Here is a tiny trained network, its code and every weight. The questions are about switching its units off for an input and a target symbol, where a switched-off unit gives its printed mean instead of its output.

import numpy as np


def w(rows, s, z=0):
    codes = np.array(rows[::2]) - 128.0
    scale = np.full(codes.shape[1], s)
    scale[-1] = z or s
    return codes * scale


def f(y):
    return np.maximum(y, 0)


def softmax(a):
    e = np.exp(a - a.max(-1, keepdims=True))
    return e / e.sum(-1, keepdims=True)


def log_softmax(a):
    a = a - a.max(-1, keepdims=True)
    return a - np.log(np.exp(a).sum(-1, keepdims=True))


def net(x, mask):
    ids = ['αγεζηλμξπσφψω'.index(c) for c in x.split()]
    T = len(ids)
    res = E[ids] + P[:T]
    r = res
    for j in range(3):
        rows = slice(4 * j, 4 * j + 4)
        q, k, v = (r @ M[0][rows].T for M in (Q, K, V))
        z = softmax(np.where(np.tri(T) > 0, q @ k.T / 4**0.5, -1e9)) @ v
        o = O[0][rows]
        res = res + np.where(mask[j], z, o[:, -1]) @ o[:, :-1]
    y = f(res @ A[0][:, :-1].T + A[0][:, -1])
    res = res + np.where(mask[3:27], y, B[0][:, -1]) @ B[0][:, :-1]
    return log_softmax(res[-1] @ U[:, :-1].T + U[:, -1])


Q, K, V, O, A, B = {}, {}, {}, {}, {}, {}
E = w([
[207,210,172,249,119,123,252,108,160],'α',
[173,105,94,124,99,82,28,70,165],'γ',
[88,84,117,164,129,181,93,85,181],'ε',
[98,120,50,172,187,131,107,137,176],'ζ',
[116,70,82,174,121,74,106,83,183],'η',
[144,14,175,155,139,117,137,83,70],'λ',
[152,55,133,115,167,145,108,43,113],'μ',
[157,84,137,106,193,98,154,189,212],'ξ',
[78,88,199,57,133,87,163,88,101],'π',
[35,79,230,159,202,132,153,157,154],'σ',
[158,118,89,129,219,45,132,164,70],'φ',
[68,198,112,65,208,129,158,91,106],'ψ',
[85,184,153,69,149,20,184,167,100],'ω',
],0.016)
P = w([
[122,79,109,121,76,156,56,196,165],'0',
[151,106,147,108,140,120,17,185,222],'1',
[134,111,135,94,161,119,61,140,211],'2',
[141,118,144,110,182,117,82,103,216],'3',
[152,131,144,115,196,106,95,74,226],'4',
[170,156,155,132,205,96,116,50,238],'5',
[175,172,167,139,214,92,129,37,252],'6',
[194,199,195,141,242,109,131,39,253],'7',
],0.0063)
Q[0] = w([
[193,122,107,159,50,175,132,83,84],'head 0',
[108,186,34,124,6,134,110,202,2],'head 0',
[102,126,91,104,228,51,79,166,192],'head 0',
[127,117,108,84,20,239,137,124,64],'head 0',
[166,82,138,122,128,69,123,166,126],'head 1',
[144,117,153,93,210,69,109,162,127],'head 1',
[103,127,173,142,205,196,103,92,161],'head 1',
[150,129,173,176,150,113,94,202,126],'head 1',
[128,77,149,70,122,124,73,233,118],'head 2',
[155,52,170,79,253,87,125,28,146],'head 2',
[45,202,69,103,107,195,174,198,66],'head 2',
[103,157,103,140,171,129,152,147,181],'head 2',
],0.01)
K[0] = w([
[6,3,103,56,136,173,53,141,117],'head 0',
[133,110,106,107,40,241,73,192,144],'head 0',
[185,190,197,167,116,130,252,105,89],'head 0',
[104,72,61,97,98,152,91,226,119],'head 0',
[90,75,107,72,170,93,116,113,136],'head 1',
[79,151,138,73,215,107,133,108,140],'head 1',
[118,192,153,146,131,142,180,141,127],'head 1',
[58,101,136,88,89,107,135,154,78],'head 1',
[144,158,160,141,47,156,184,194,90],'head 2',
[149,254,176,174,196,124,227,102,134],'head 2',
[91,128,92,57,33,181,16,184,87],'head 2',
[78,125,150,48,171,86,166,104,72],'head 2',
],0.0091)
V[0] = w([
[189,49,141,117,175,133,159,104,51],'head 0',
[68,156,238,81,116,98,143,162,85],'head 0',
[124,67,179,117,32,191,108,2,187],'head 0',
[134,176,142,150,40,41,189,196,133],'head 0',
[188,192,143,198,113,120,205,62,141],'head 1',
[124,127,194,141,81,163,153,162,110],'head 1',
[145,73,103,109,126,135,95,155,129],'head 1',
[121,138,108,83,128,113,127,101,171],'head 1',
[244,168,105,76,65,134,161,128,111],'head 2',
[92,182,117,85,92,122,96,60,105],'head 2',
[143,165,138,85,184,153,150,172,140],'head 2',
[136,173,157,67,78,153,149,130,181],'head 2',
],0.0089)
O[0] = w([
[172,147,174,78,160,178,53,35,109,123],'head 0',
[93,78,195,87,152,114,181,82,111,152],'head 0',
[101,135,110,116,117,235,178,174,204,3],'head 0',
[116,90,54,101,171,66,198,66,115,229],'head 0',
[93,66,88,69,119,163,65,125,105,162],'head 1',
[87,140,134,90,165,141,137,79,109,32],'head 1',
[175,159,111,127,172,140,168,114,147,102],'head 1',
[144,131,96,103,67,116,168,139,136,187],'head 1',
[254,114,142,84,126,118,125,137,88,36],'head 2',
[130,45,118,128,91,117,107,170,107,18],'head 2',
[118,174,158,114,65,65,143,126,83,228],'head 2',
[164,108,190,133,94,153,195,161,117,128],'head 2',
],0.0092,0.0038)
A[0] = w([
[75,68,35,124,101,124,147,125,214,100],'neuron 0',
[167,199,168,71,108,87,176,168,167,85],'neuron 1',
[128,106,114,86,98,119,91,115,187,1],'neuron 2',
[71,126,209,81,131,127,168,135,109,10],'neuron 3',
[57,74,186,120,138,126,26,200,107,198],'neuron 4',
[101,112,111,181,97,169,62,123,110,17],'neuron 5',
[255,71,175,118,189,151,151,182,62,122],'neuron 6',
[160,199,170,217,153,91,174,190,102,148],'neuron 7',
[118,172,161,74,131,115,59,104,76,106],'neuron 8',
[136,158,149,45,134,144,188,163,198,161],'neuron 9',
[101,192,91,99,120,88,82,170,127,125],'neuron 10',
[99,228,89,86,177,154,169,170,81,85],'neuron 11',
[135,68,101,98,128,198,46,104,196,132],'neuron 12',
[111,123,129,92,179,92,154,88,172,36],'neuron 13',
[99,182,135,117,84,182,160,212,119,18],'neuron 14',
[102,98,109,91,50,189,70,164,113,60],'neuron 15',
[102,124,35,99,52,188,119,97,31,155],'neuron 16',
[80,32,116,136,151,86,180,85,153,38],'neuron 17',
[39,127,182,91,166,116,124,92,166,212],'neuron 18',
[165,132,90,126,110,113,64,105,76,60],'neuron 19',
[67,164,173,98,118,102,136,147,140,16],'neuron 20',
[74,127,90,118,158,115,158,194,146,102],'neuron 21',
[124,214,144,202,131,170,157,210,177,89],'neuron 22',
[74,158,116,130,171,172,108,74,110,164],'neuron 23',
],0.0089,0.0053)
B[0] = w([
[133,196,175,146,142,165,62,242,136,193],'neuron 0',
[78,117,110,209,152,134,90,102,125,174],'neuron 1',
[85,87,185,171,191,104,154,126,64,143],'neuron 2',
[138,186,65,130,158,147,56,188,163,174],'neuron 3',
[95,88,102,204,21,97,106,89,113,177],'neuron 4',
[81,171,121,93,171,60,52,122,40,143],'neuron 5',
[1,186,104,101,146,102,95,95,186,166],'neuron 6',
[167,126,99,80,68,201,145,69,198,209],'neuron 7',
[143,71,66,234,114,122,167,186,175,174],'neuron 8',
[132,106,179,229,104,123,190,143,74,171],'neuron 9',
[123,91,171,35,87,157,122,102,76,167],'neuron 10',
[144,51,80,105,62,87,95,200,89,141],'neuron 11',
[100,72,113,155,119,188,183,120,71,191],'neuron 12',
[117,125,160,164,170,193,87,167,83,202],'neuron 13',
[147,96,160,216,156,29,176,132,196,138],'neuron 14',
[174,170,154,214,176,61,140,143,134,145],'neuron 15',
[197,215,150,124,108,107,145,29,214,155],'neuron 16',
[136,203,123,178,92,185,174,141,42,223],'neuron 17',
[208,90,164,40,144,95,143,194,134,246],'neuron 18',
[106,85,226,131,142,161,128,160,170,163],'neuron 19',
[112,93,105,183,152,148,103,36,138,163],'neuron 20',
[70,154,142,74,100,118,80,138,179,162],'neuron 21',
[138,152,107,75,145,99,140,53,46,193],'neuron 22',
[139,145,99,115,117,90,100,52,152,183],'neuron 23',
],0.0076,0.013)
U = w([
[77,128,56,95,133,106,156,117,183,132],'α',
[231,154,83,172,90,147,117,188,162,64],'γ',
[52,187,145,208,110,116,153,119,196,3],'ε',
[117,214,154,69,63,126,77,116,124,93],'ζ',
[69,153,108,123,143,164,69,180,164,133],'η',
[66,75,110,76,138,194,116,84,147,160],'λ',
[91,147,128,168,95,181,93,77,101,54],'μ',
[213,250,166,123,45,159,196,65,208,121],'ξ',
[134,94,214,62,118,180,187,191,211,240],'π',
[1,195,248,64,170,109,115,75,189,102],'σ',
[183,110,125,119,202,50,72,133,205,156],'φ',
[53,90,137,124,5,103,156,167,181,228],'ψ',
[87,141,153,104,137,57,171,113,71,127],'ω',
],0.0055,0.0049)

Each question gives the input, a string of symbols that net reads in full, and the target symbol t.
The units are the heads (4 rows each of Q, K, V and O) and the neurons (one row each of A and B). Each row of codes is followed by its name. A weight is (code - 128) times the scale printed after its matrix; where a second scale follows, it is the last column's (O, A, B and U).
mask holds one flag per unit, heads first, then neurons. A switched-off unit (its flag False) gives its mean, the last column of its rows in O or B, instead of its output. The means were averaged over made-up inputs and are rounded, as every weight is.
A unit's drop is (log p(t) with every unit on - log p(t) with that unit switched off) / (log p(t) with every unit on - log p(t) with every unit switched off).
The circuit of an input: a set's keep is (log p(t) with only the set's units on - log p(t) with every unit switched off) / (log p(t) with every unit on - log p(t) with every unit switched off). Starting from the 12 units with the biggest drops (on a tie, the unit counted first), units are removed one at a time, each time the one whose removal leaves the highest keep (on an exact tie, the one counted first), for as long as the keep stays at least 0.8.
circuit, biggest first: the units of the circuit, biggest drop first
most important unit: the unit with the biggest drop
top k neurons: the k neurons with the biggest drops, biggest first
heads that matter: for each layer, one digit per head in row order, 1 if its drop is at least 0.15 and else 0, layers parted by /
input γ μ μ γ σ ε, target σ: circuit, biggest first => (head 2; head 0)
input ζ η η ξ, target ξ: circuit, biggest first => (head 1; neuron 7; head 2)
input ξ α σ η, target γ: circuit, biggest first => (head 0; neuron 0; neuron 17)
input ω α ξ η π ψ α, target ψ: circuit, biggest first => (head 1; head 2)
input ψ π ζ, target ψ: most important unit => head 2
input λ α ξ π ζ, target η: circuit, biggest first => (neuron 0; head 0; head 1)
input γ ψ ε γ ε μ γ, target μ: heads that matter => 100
input μ ω α π α, target π: heads that matter => 110
input α μ ψ φ ω λ, target σ: circuit, biggest first => (neuron 6; head 2; head 0)
input σ ψ γ μ π α ω, target ψ: circuit, biggest first => (neuron 11; head 0; neuron 22)
input ω ψ π ψ, target ψ: circuit, biggest first => (head 2; head 0; neuron 4; neuron 8)
input λ ψ ε ω μ, target ω: circuit, biggest first => (head 0; neuron 17)
input π ψ ε, target ψ: heads that matter => 101
input ξ φ ζ, target φ: most important unit => head 0
input γ φ γ, target φ: heads that matter => 110
input ε φ ψ φ, target ψ: top 2 neurons => (neuron 4; neuron 8)
input φ ξ ζ γ μ γ, target μ: circuit, biggest first => (head 0; neuron 12; neuron 18)
input φ ζ γ λ ε μ π ζ, target π: circuit, biggest first => (head 0; neuron 18)
input ζ π λ ψ α γ σ ε, target μ: circuit, biggest first => (head 1; neuron 4; neuron 15)
input ε φ μ ζ, target φ: heads that matter => 111
input π η ω π μ, target ω: heads that matter => 100
input μ ω ζ φ ψ, target ψ: heads that matter => 101
input μ α α, target μ: heads that matter => 111
input ε η η, target η: heads that matter => 101
